Here is a tiny trained network, its code and every weight. The questions are about switching its units off for an input and a target symbol, where a switched-off unit gives its printed mean instead of its output.

import numpy as np


def w(rows, s, z=0):
    codes = np.array(rows[::2]) - 128.0
    scale = np.full(codes.shape[1], s)
    scale[-1] = z or s
    return codes * scale


def f(y):
    return y / 2 * (1 + np.tanh(0.7978845608 * (y + 0.044715 * y**3)))


def softmax(a):
    e = np.exp(a - a.max(-1, keepdims=True))
    return e / e.sum(-1, keepdims=True)


def log_softmax(a):
    a = a - a.max(-1, keepdims=True)
    return a - np.log(np.exp(a).sum(-1, keepdims=True))


def net(x, mask):
    ids = ['ΘΛΞΠΣΩαγδεζημτφ'.index(c) for c in x.split()]
    T = len(ids)
    res = E[ids] + P[:T]
    r = res
    for j in range(3):
        rows = slice(2 * j, 2 * j + 2)
        q, k, v = (r @ M[0][rows].T for M in (Q, K, V))
        z = softmax(np.where(np.tri(T) > 0, q @ k.T / 2**0.5, -1e9)) @ v
        o = O[0][rows]
        res = res + np.where(mask[j], z, o[:, -1]) @ o[:, :-1]
    y = f(res @ A[0][:, :-1].T + A[0][:, -1])
    res = res + np.where(mask[3:19], y, B[0][:, -1]) @ B[0][:, :-1]
    return log_softmax(res[-1] @ U[:, :-1].T + U[:, -1])


Q, K, V, O, A, B = {}, {}, {}, {}, {}, {}
E = w([
[62,214,107,131,197,97,121,195,112,55,39],'Θ',
[86,154,89,164,213,74,171,157,153,48,52],'Λ',
[195,185,193,152,129,121,185,129,188,250,127],'Ξ',
[240,112,150,185,130,119,128,110,45,66,183],'Π',
[196,50,207,83,147,122,87,141,27,127,147],'Σ',
[201,135,134,169,172,174,98,74,9,113,52],'Ω',
[28,87,188,184,42,13,154,190,145,205,98],'α',
[148,132,4,145,168,157,69,79,181,4,212],'γ',
[118,171,53,229,35,148,106,34,34,143,113],'δ',
[226,169,86,111,208,126,62,73,176,168,60],'ε',
[158,172,56,199,42,165,161,91,141,138,150],'ζ',
[71,165,138,185,182,124,203,179,158,83,137],'η',
[151,206,58,153,69,220,132,155,121,166,76],'μ',
[50,25,16,63,153,177,154,103,132,151,139],'τ',
[176,196,123,103,77,53,139,227,104,192,185],'φ',
],0.017)
P = w([
[108,190,190,27,22,170,112,14,226,1,80],'0',
[113,57,66,122,82,141,91,144,197,160,119],'1',
[126,77,70,129,95,124,114,149,165,169,119],'2',
[126,93,81,131,116,119,140,146,133,180,142],'3',
[133,111,72,133,139,117,147,144,125,199,146],'4',
[144,114,84,129,151,119,149,151,108,206,144],'5',
[147,121,95,142,175,105,141,160,89,203,172],'6',
[161,129,89,141,191,95,147,150,84,219,170],'7',
[177,125,91,138,195,102,163,163,64,233,177],'8',
[174,134,98,148,219,93,148,167,45,237,180],'9',
],0.0079)
Q[0] = w([
[81,220,137,202,188,116,160,123,164,34,100],'h0',
[227,157,32,193,87,187,88,65,112,183,147],'h0',
[19,93,229,106,212,50,162,198,139,80,136],'h1',
[145,24,203,10,209,148,75,112,138,28,188],'h1',
[174,183,69,212,116,152,173,125,77,165,118],'h2',
[174,132,107,113,27,152,82,110,93,177,148],'h2',
],0.012)
K[0] = w([
[151,189,176,89,91,149,130,60,178,29,120],'h0',
[225,145,163,139,217,140,124,99,89,176,170],'h0',
[13,135,158,78,18,169,136,89,189,68,110],'h1',
[6,107,2,131,73,140,125,185,151,77,138],'h1',
[213,185,158,108,172,98,168,94,79,150,142],'h2',
[207,101,98,133,195,81,112,191,75,191,144],'h2',
],0.012)
V[0] = w([
[81,174,91,27,99,103,60,173,70,178,29],'h0',
[193,99,128,129,238,94,142,137,185,110,8],'h0',
[43,145,124,226,125,190,91,96,51,111,77],'h1',
[64,176,138,254,116,140,219,148,223,145,158],'h1',
[150,184,99,50,70,74,81,174,145,157,156],'h2',
[233,164,147,184,102,197,147,179,141,153,81],'h2',
],0.0095)
O[0] = w([
[99,163,122,103,250,78,83,144,81,155,126,118],'h0',
[190,147,125,99,193,183,147,101,198,126,119,160],'h0',
[101,76,153,153,105,151,172,53,73,162,121,87],'h1',
[69,112,151,131,118,131,130,138,172,78,185,114],'h1',
[122,170,117,88,127,110,117,75,78,186,184,176],'h2',
[104,108,98,186,146,169,60,132,96,166,139,254],'h2',
],0.012,0.0075)
A[0] = w([
[47,153,167,89,74,193,161,173,109,106,49,211],'n0',
[127,116,71,160,127,160,64,60,144,100,176,2],'n1',
[159,93,163,63,177,190,44,107,112,51,214,128],'n2',
[119,83,254,11,188,46,173,139,108,192,120,47],'n3',
[41,138,230,164,75,34,212,116,136,79,158,222],'n4',
[146,131,150,132,66,168,120,80,170,255,172,140],'n5',
[142,137,97,59,153,144,129,70,176,137,142,33],'n6',
[97,92,108,122,110,185,76,141,122,29,168,72],'n7',
[233,83,168,177,104,93,170,105,81,43,135,193],'n8',
[130,65,215,103,70,127,181,84,54,235,82,17],'n9',
[164,185,115,179,161,210,161,115,133,45,110,90],'n10',
[153,178,108,117,101,216,196,167,84,116,169,10],'n11',
[81,141,139,203,139,129,21,115,103,193,164,96],'n12',
[138,40,189,77,107,165,88,158,81,164,154,43],'n13',
[166,69,125,85,146,208,155,85,109,54,65,33],'n14',
[153,216,92,121,197,147,129,127,194,156,126,210],'n15',
],0.0079,0.0039)
B[0] = w([
[195,25,108,119,140,142,146,123,132,136,167,154],'n0',
[72,160,131,71,136,62,96,158,169,90,44,178],'n1',
[134,158,76,193,98,164,197,254,124,118,45,166],'n2',
[82,120,152,165,130,224,38,138,129,61,42,167],'n3',
[203,98,108,140,186,41,68,144,114,73,105,190],'n4',
[112,115,215,127,190,110,182,142,50,107,172,204],'n5',
[59,58,112,107,131,116,51,167,119,122,187,158],'n6',
[81,170,111,203,175,126,201,36,101,143,121,172],'n7',
[104,118,126,67,88,211,82,173,126,136,84,181],'n8',
[74,178,102,146,189,90,93,181,228,131,119,188],'n9',
[133,90,147,147,106,122,72,152,198,229,191,198],'n10',
[156,192,89,73,162,123,49,195,120,117,108,151],'n11',
[118,80,117,82,85,153,192,121,202,102,99,237],'n12',
[171,240,125,51,104,84,197,107,176,56,77,142],'n13',
[54,192,152,180,149,88,219,152,81,158,211,172],'n14',
[106,147,170,106,24,122,140,32,91,109,117,248],'n15',
],0.0079,0.017)
U = w([
[96,135,166,148,171,169,98,77,123,97,132,74],'Θ',
[124,115,254,83,123,91,177,134,195,157,140,189],'Λ',
[102,205,29,160,138,123,105,111,180,104,174,83],'Ξ',
[123,64,141,169,58,160,94,157,108,175,106,92],'Π',
[172,183,119,147,89,53,174,112,110,157,91,141],'Σ',
[117,143,151,171,179,118,166,108,122,178,111,175],'Ω',
[123,179,125,139,195,104,105,140,91,103,194,161],'α',
[186,109,111,54,127,79,180,143,187,156,111,162],'γ',
[101,101,164,129,103,36,88,158,175,186,93,3],'δ',
[137,121,141,113,123,101,68,62,184,176,133,176],'ε',
[89,113,130,196,93,81,133,105,44,122,177,142],'ζ',
[170,114,115,125,193,149,130,87,192,104,148,166],'η',
[79,55,76,31,188,179,154,122,140,136,155,163],'μ',
[158,164,162,86,169,126,171,137,153,90,64,124],'τ',
[73,194,120,65,145,38,158,182,66,155,175,96],'φ',
],0.0076,0.0056)

Each question gives the input, a string of symbols that net reads in full, and the target symbol t.
The units are the heads (2 rows each of Q, K, V and O) and the neurons (one row each of A and B). Each row of codes is followed by its name. A weight is (code - 128) times the scale printed after its matrix; where a second scale follows, it is the last column's (O, A, B and U).
mask holds one flag per unit, heads first, then neurons. A switched-off unit (its flag False) gives its mean, the last column of its rows in O or B, instead of its output. The means were averaged over made-up inputs and are rounded, as every weight is.
A unit's drop is (log p(t) with every unit on - log p(t) with that unit switched off) / (log p(t) with every unit on - log p(t) with every unit switched off).
The circuit of an input: a set's keep is (log p(t) with only the set's units on - log p(t) with every unit switched off) / (log p(t) with every unit on - log p(t) with every unit switched off). Starting from the 12 units with the biggest drops (on a tie, the unit counted first), units are removed one at a time, each time the one whose removal leaves the highest keep (on an exact tie, the one counted first), for as long as the keep stays at least 0.8.
units of the circuit, in order: the units of the circuit, biggest drop first
unit that matters most: the unit with the biggest drop
top k neurons: the k neurons with the biggest drops, biggest first
heads that matter: for each layer, one digit per head in row order, 1 if its drop is at least 0.15 and else 0, layers parted by /
input Λ ζ μ δ, target δ: heads that matter => 110
input η ζ τ ε ζ γ Ξ η, target η: unit that matters most => h1
input Ξ Σ μ Ξ δ φ Λ Ω η, target Ξ: heads that matter => 010
input φ Θ Ξ η Λ, target φ: heads that matter => 110
input α τ γ τ ζ Σ, target τ: heads that matter => 000
input μ φ ζ ζ ζ η, target μ: units of the circuit, in order => (n12; h2; h0; h1)
input Ξ Ξ γ ε Λ τ η Ξ Θ, target Ξ: heads that matter => 010
input μ η ε φ Θ ζ, target φ: units of the circuit, in order => (h2; n5)
input ζ Ξ Σ ε δ γ μ μ ζ, target ε: top 2 neurons => (n15; n10)
input μ Ξ ε Λ, target μ: top 2 neurons => (n12; n15)
input η γ ζ Ξ α Λ, target η: heads that matter => 011
input α γ Ξ ε ζ η ζ μ, target ε: units of the circuit, in order => (h0; n15; n10)
input γ τ Π η Θ τ Θ ε ζ η, target γ: heads that matter => 101
input Ξ Λ μ Π μ, target Π: units of the circuit, in order => (h0)
input μ γ α Θ μ, target μ: heads that matter => 010
input Λ Σ η ε γ δ ζ Π Ω η, target Λ: units of the circuit, in order => (h0; h2; n10)
input Σ τ Λ, target Σ: heads that matter => 010
input Σ η Ξ η η ζ μ ε, target ε: units of the circuit, in order => (n15; h0; n10)
input ε Ξ μ Λ η Ω δ ζ, target Ω: units of the circuit, in order => (h1; h0; n5)
input Σ Ω δ φ η α δ, target φ: top 2 neurons => (n5; n9)
input α ε Ξ η ζ, target Ξ: top 2 neurons => (n2; n7)
input ζ τ Ξ τ Ω Ω η, target ζ: units of the circuit, in order => (h0)
